Here is a tiny trained network, its code and every weight. The questions are about switching its units off for an input and a class, where a switched-off unit gives its printed mean instead of its output.

import numpy as np


def w(rows, s, z=0):
    codes = np.array(rows[::2]) - 128.0
    scale = np.full(codes.shape[1], s)
    scale[-1] = z or s
    return codes * scale


def f(y):
    return np.maximum(y, 0)


def log_softmax(a):
    a = a - a.max(-1, keepdims=True)
    return a - np.log(np.exp(a).sum(-1, keepdims=True))


def net(x, mask):
    res = np.array(x, float).reshape(1, 7) / 4 @ E
    y = f(res @ A[0][:, :-1].T + A[0][:, -1])
    res = res + np.where(mask, y, B[0][:, -1]) @ B[0][:, :-1]
    return log_softmax(res[-1] @ U[:, :-1].T + U[:, -1])


A, B = {}, {}
E = w([
[133,118,148,91,139,136,141,163,127],'x0',
[153,145,195,45,114,120,133,11,136],'x1',
[144,95,116,115,127,158,151,123,125],'x2',
[146,128,125,92,143,126,126,151,126],'x3',
[180,121,117,119,39,59,195,166,226],'x4',
[150,128,123,107,143,136,118,141,140],'x5',
[212,231,140,174,102,178,179,147,70],'x6',
],0.013)
A[0] = w([
[109,135,109,152,156,132,130,199,124,37],'N1',
[114,174,42,130,151,131,112,177,143,94],'N2',
[59,62,45,115,194,89,99,141,167,196],'N3',
[250,242,155,172,102,167,178,110,63,173],'N4',
[208,175,145,181,144,158,140,164,70,153],'N5',
[101,127,37,200,141,139,145,209,139,2],'N6',
[129,245,126,135,112,178,190,141,76,175],'N7',
[159,141,115,114,32,61,197,127,208,115],'N8',
[184,145,162,75,150,88,144,30,104,61],'N9',
[168,138,136,144,59,137,120,144,159,137],'N10',
[78,122,134,120,172,156,97,106,99,97],'N11',
[179,254,166,130,145,171,183,105,120,161],'N12',
[177,214,167,155,116,179,149,168,92,149],'N13',
[145,125,139,160,121,77,185,169,219,106],'N14',
[107,108,148,110,120,207,48,109,41,115],'N15',
[133,139,118,136,200,159,113,102,69,95],'N16',
[182,152,206,85,144,134,130,6,161,50],'N17',
[153,94,168,152,130,143,133,74,105,45],'N18',
[123,99,41,221,179,135,132,245,96,41],'N19',
[198,113,141,124,139,106,182,140,30,168],'N20',
[45,109,116,29,113,124,80,55,198,139],'N21',
[40,48,131,88,143,73,90,113,145,188],'N22',
[102,158,140,111,146,204,49,96,112,123],'N23',
[52,141,131,134,184,176,111,96,5,128],'N24',
[73,152,125,119,171,216,52,144,76,94],'N25',
[76,167,138,114,210,202,102,96,91,109],'N26',
[184,127,135,127,64,118,122,138,215,81],'N27',
[145,175,91,115,103,175,137,120,103,157],'N28',
[155,203,223,39,128,96,161,13,108,30],'N29',
],0.0095,0.0029)
B[0] = w([
[135,144,148,162,84,142,126,165,79,161],'N1',
[132,115,167,157,108,151,150,204,109,162],'N2',
[81,81,172,208,191,134,52,85,180,212],'N3',
[89,77,112,129,141,135,45,47,177,249],'N4',
[156,86,128,121,160,193,71,74,168,203],'N5',
[149,140,174,161,46,135,143,186,61,191],'N6',
[127,79,147,128,185,126,88,97,210,209],'N7',
[188,172,31,16,183,47,204,97,99,227],'N8',
[136,149,202,175,35,160,158,165,70,192],'N9',
[146,135,117,100,165,88,147,99,130,171],'N10',
[110,133,111,135,161,70,147,135,114,178],'N11',
[87,98,124,176,141,149,89,67,182,212],'N12',
[115,95,155,151,190,139,122,68,195,206],'N13',
[153,193,90,89,149,82,118,113,142,192],'N14',
[134,176,125,100,118,62,155,107,136,198],'N15',
[135,159,63,88,132,130,167,140,147,181],'N16',
[171,175,203,149,51,188,119,202,47,210],'N17',
[100,125,125,154,124,95,148,141,104,150],'N18',
[149,169,196,165,2,179,110,186,43,215],'N19',
[119,107,148,136,146,107,103,113,168,174],'N20',
[99,78,149,180,133,190,108,96,192,223],'N21',
[72,48,122,167,189,145,63,121,215,220],'N22',
[162,170,105,77,144,88,178,99,95,186],'N23',
[164,166,75,127,162,82,154,110,126,220],'N24',
[171,183,98,88,155,72,151,122,94,204],'N25',
[127,168,59,77,163,70,174,127,124,203],'N26',
[128,132,67,69,125,117,172,155,114,188],'N27',
[123,97,96,182,158,144,111,110,134,166],'N28',
[108,153,178,168,46,189,156,190,98,225],'N29',
],0.008,0.019)
U = w([
[103,36,128,173,212,143,41,73,250,214],'0',
[163,233,1,17,173,5,205,114,133,5],'1',
[142,192,221,182,42,197,127,177,62,196],'2',
],0.0091,0.00027)

Each question gives the input, the list of numbers given to net, and the class t.
The units are the neurons (one row each of A and B). Each row of codes is followed by its name. A weight is (code - 128) times the scale printed after its matrix; where a second scale follows, it is the last column's (A, B and U).
mask holds one flag per neuron, in row order. A switched-off neuron (its flag False) gives its mean, the last column of its row in B, instead of its output. The means were averaged over made-up inputs and are rounded, as every weight is.
A unit's drop is (log p(t) with every unit on - log p(t) with that unit switched off) / (log p(t) with every unit on - log p(t) with every unit switched off).
The circuit of an input: a set's keep is (log p(t) with only the set's units on - log p(t) with every unit switched off) / (log p(t) with every unit on - log p(t) with every unit switched off). Starting from the 12 units with the biggest drops (on a tie, the unit counted first), units are removed one at a time, each time the one whose removal leaves the highest keep (on an exact tie, the one counted first), for as long as the keep stays at least 0.8.
units of the circuit, in order: the units of the circuit, biggest drop first
top k neurons: the k neurons with the biggest drops, biggest first
drop of u: that unit's drop, to one decimal
input [-3,-8,7,-7,-6,-5,1], class 2: units of the circuit, in order	[N19]
input [5,-8,6,6,2,4,8], class 0: top 2 neurons	[N4 N13]
input [-2,-6,-3,-2,-3,3,7], class 0: top 2 neurons	[N4 N7]
input [-5,-6,7,-6,6,-6,3], class 1: top 2 neurons	[N8 N14]
input [-8,-6,6,7,5,8,6], class 0: top 2 neurons	[N4 N17]
input [-1,-2,1,6,-8,2,6], class 1: top 2 neurons	[N25 N26]
input [7,2,-8,-8,-1,5,0], class 2: top 2 neurons	[N8 N4]
input [8,-3,-2,-8,6,-3,6], class 0: top 4 neurons	[N4 N13 N7 N5]
input [0,-7,-5,1,6,-5,-4], class 2: top 2 neurons	[N19 N6]
input [8,8,-4,4,-6,2,1], class 2: top 3 neurons	[N29 N17 N9]
input [0,8,-6,4,3,-3,5], class 2: top 2 neurons	[N29 N17]
input [-4,-1,7,1,7,-5,-5], class 1: drop of N8	1.2
input [1,1,-7,-1,-7,-4,6], class 1: drop of N23	0.8
input [-7,6,5,8,5,-2,8], class 0: units of the circuit, in order	[N4]
input [-7,-5,8,5,-5,-2,2], class 1: drop of N25	0.2
